Here is a tiny trained network, its code and every weight. The questions are about switching its units off for an input and a class, where a switched-off unit gives its printed mean instead of its output.

import numpy as np


def w(rows, s, z=0):
    codes = np.array(rows[::2]) - 128.0
    scale = np.full(codes.shape[1], s)
    scale[-1] = z or s
    return codes * scale


def norm(h):
    return h / np.sqrt((h * h).mean(-1, keepdims=True) + 1e-5)


def f(y):
    return y / 2 * (1 + np.tanh(0.7978845608 * (y + 0.044715 * y**3)))


def log_softmax(a):
    a = a - a.max(-1, keepdims=True)
    return a - np.log(np.exp(a).sum(-1, keepdims=True))


def net(x, mask):
    res = np.array(x, float).reshape(1, 2) / 4 @ E
    u = 0
    for l in range(3):
        y = f(norm(res) @ A[l][:, :-1].T + A[l][:, -1])
        res = res + np.where(mask[u : u + 13], y, B[l][:, -1]) @ B[l][:, :-1]
        u += 13
    return log_softmax(norm(res)[-1] @ U[:, :-1].T + U[:, -1])


A, B = {}, {}
E = w([
[251,81,158,73,121,122],'x0',
[128,236,156,204,59,137],'x1',
],0.014)
A[0] = w([
[72,40,72,235,86,101,253],'L0N1',
[153,172,196,155,129,174,180],'L0N2',
[148,95,113,149,139,92,80],'L0N3',
[74,11,146,120,153,212,9],'L0N4',
[149,41,13,95,60,131,94],'L0N5',
[122,136,103,254,75,132,116],'L0N6',
[137,91,166,116,82,67,116],'L0N7',
[109,94,106,107,148,222,90],'L0N8',
[124,139,109,205,210,153,83],'L0N9',
[100,160,133,191,85,74,67],'L0N10',
[217,65,115,110,90,153,106],'L0N11',
[167,213,49,180,143,102,132],'L0N12',
[82,164,134,134,124,125,132],'L0N13',
],0.0089,0.0021)
B[0] = w([
[177,51,186,96,82,84,231],'L0N1',
[141,102,87,116,195,106,207],'L0N2',
[121,151,71,225,219,186,131],'L0N3',
[216,125,95,117,177,86,220],'L0N4',
[152,222,153,198,176,87,203],'L0N5',
[255,50,165,74,179,114,254],'L0N6',
[90,145,160,193,222,152,150],'L0N7',
[172,120,82,62,108,112,156],'L0N8',
[71,72,187,184,57,202,154],'L0N9',
[81,112,126,39,210,84,214],'L0N10',
[132,3,168,121,68,201,253],'L0N11',
[109,89,52,149,166,141,202],'L0N12',
[216,98,128,182,33,161,181],'L0N13',
],0.0052,0.0048)
A[1] = w([
[182,61,107,184,120,141,165],'L1N1',
[130,56,93,108,110,158,78],'L1N2',
[173,36,47,37,146,147,125],'L1N3',
[133,153,201,192,128,176,176],'L1N4',
[136,143,37,130,29,164,220],'L1N5',
[46,126,56,164,118,142,189],'L1N6',
[46,136,62,129,122,75,253],'L1N7',
[177,254,96,212,115,74,98],'L1N8',
[165,155,64,153,172,106,143],'L1N9',
[69,132,33,191,106,92,178],'L1N10',
[36,106,44,63,195,164,139],'L1N11',
[184,204,136,170,93,125,48],'L1N12',
[160,212,159,189,133,169,98],'L1N13',
],0.0089,0.0022)
B[1] = w([
[50,254,197,96,146,55,194],'L1N1',
[101,240,80,165,119,121,165],'L1N2',
[47,189,91,209,66,130,254],'L1N3',
[93,112,68,29,182,160,159],'L1N4',
[83,12,168,156,168,167,133],'L1N5',
[222,21,236,145,88,210,167],'L1N6',
[241,124,183,43,156,101,172],'L1N7',
[161,105,28,169,200,139,185],'L1N8',
[106,186,155,49,31,139,146],'L1N9',
[127,99,207,30,126,144,168],'L1N10',
[170,121,100,166,143,163,174],'L1N11',
[99,158,67,214,190,169,163],'L1N12',
[164,118,44,61,173,55,162],'L1N13',
],0.0057,0.009)
A[2] = w([
[79,108,126,183,149,160,145],'L2N1',
[79,170,13,119,176,159,156],'L2N2',
[92,96,150,168,127,110,170],'L2N3',
[171,94,184,171,114,131,117],'L2N4',
[64,196,155,132,129,94,18],'L2N5',
[78,171,111,139,64,136,1],'L2N6',
[127,145,158,156,177,140,62],'L2N7',
[166,204,167,143,95,186,116],'L2N8',
[185,156,148,114,60,76,197],'L2N9',
[185,128,47,144,243,130,152],'L2N10',
[139,91,8,116,164,138,88],'L2N11',
[108,50,95,68,103,60,133],'L2N12',
[169,45,218,148,86,177,161],'L2N13',
],0.011,0.0033)
B[2] = w([
[139,143,163,65,105,134,137],'L2N1',
[166,50,145,109,144,145,205],'L2N2',
[200,128,123,110,103,115,139],'L2N3',
[79,75,149,85,190,153,167],'L2N4',
[111,207,112,112,94,144,150],'L2N5',
[114,230,130,121,153,98,137],'L2N6',
[141,170,148,138,123,73,127],'L2N7',
[105,88,68,166,141,100,155],'L2N8',
[115,96,188,77,107,192,183],'L2N9',
[112,134,73,181,101,100,247],'L2N10',
[215,174,56,190,103,137,201],'L2N11',
[104,169,101,193,152,137,171],'L2N12',
[109,105,254,103,60,213,221],'L2N13',
],0.0088,0.011)
U = w([
[179,101,33,229,132,119,208],'0',
[107,46,228,116,91,202,214],'1',
[50,251,136,104,83,101,101],'2',
[68,99,140,120,175,59,1],'3',
],0.014,0.004)

Each question gives the input, the list of numbers given to net, and the class t.
The units are the neurons (one row each of A and B). Each row of codes is followed by its name. A weight is (code - 128) times the scale printed after its matrix; where a second scale follows, it is the last column's (A, B and U).
mask holds one flag per neuron, layer by layer. A switched-off neuron (its flag False) gives its mean, the last column of its row in B, instead of its output. The means were averaged over made-up inputs and are rounded, as every weight is.
A unit's drop is (log p(t) with every unit on - log p(t) with that unit switched off) / (log p(t) with every unit on - log p(t) with every unit switched off).
unit that matters most: the unit with the biggest drop
k most important neurons: the k neurons with the biggest drops, biggest first
top k neurons in layer l: the k neurons of layer l with the biggest drops, biggest first
drop when u is switched off: that unit's drop, to one decimal
input [-5,4], class 1: 2 most important neurons	[L1N6, L0N5]
input [-4,5], class 0: unit that matters most	L0N6
input [3,2], class 2: 2 most important neurons	[L1N1, L1N6]
input [3,-1], class 2: top 3 neurons in layer 1	[L1N1, L1N6, L1N3]
input [-2,-3], class 2: 2 most important neurons	[L0N10, L1N8]
input [0,-3], class 2: 2 most important neurons	[L1N8, L0N10]
input [5,5], class 0: 4 most important neurons	[L0N1, L1N12, L1N6, L2N13]
input [-6,-6], class 0: 2 most important neurons	[L0N4, L0N1]
input [-7,8], class 0: top 2 neurons in layer 1	[L1N8, L1N13]
input [-3,2], class 2: 3 most important neurons	[L0N6, L0N13, L0N1]
input [0,1], class 2: 2 most important neurons	[L1N8, L1N3]
input [-1,-3], class 2: top 3 neurons in layer 1	[L1N9, L1N8, L1N3]
input [-7,-1], class 1: drop when L2N8 is switched off	0.0
input [5,-6], class 0: unit that matters most	L1N6
input [-6,-7], class 0: drop when L0N4 is switched off	0.1
input [-7,5], class 1: drop when L1N6 is switched off	1.9
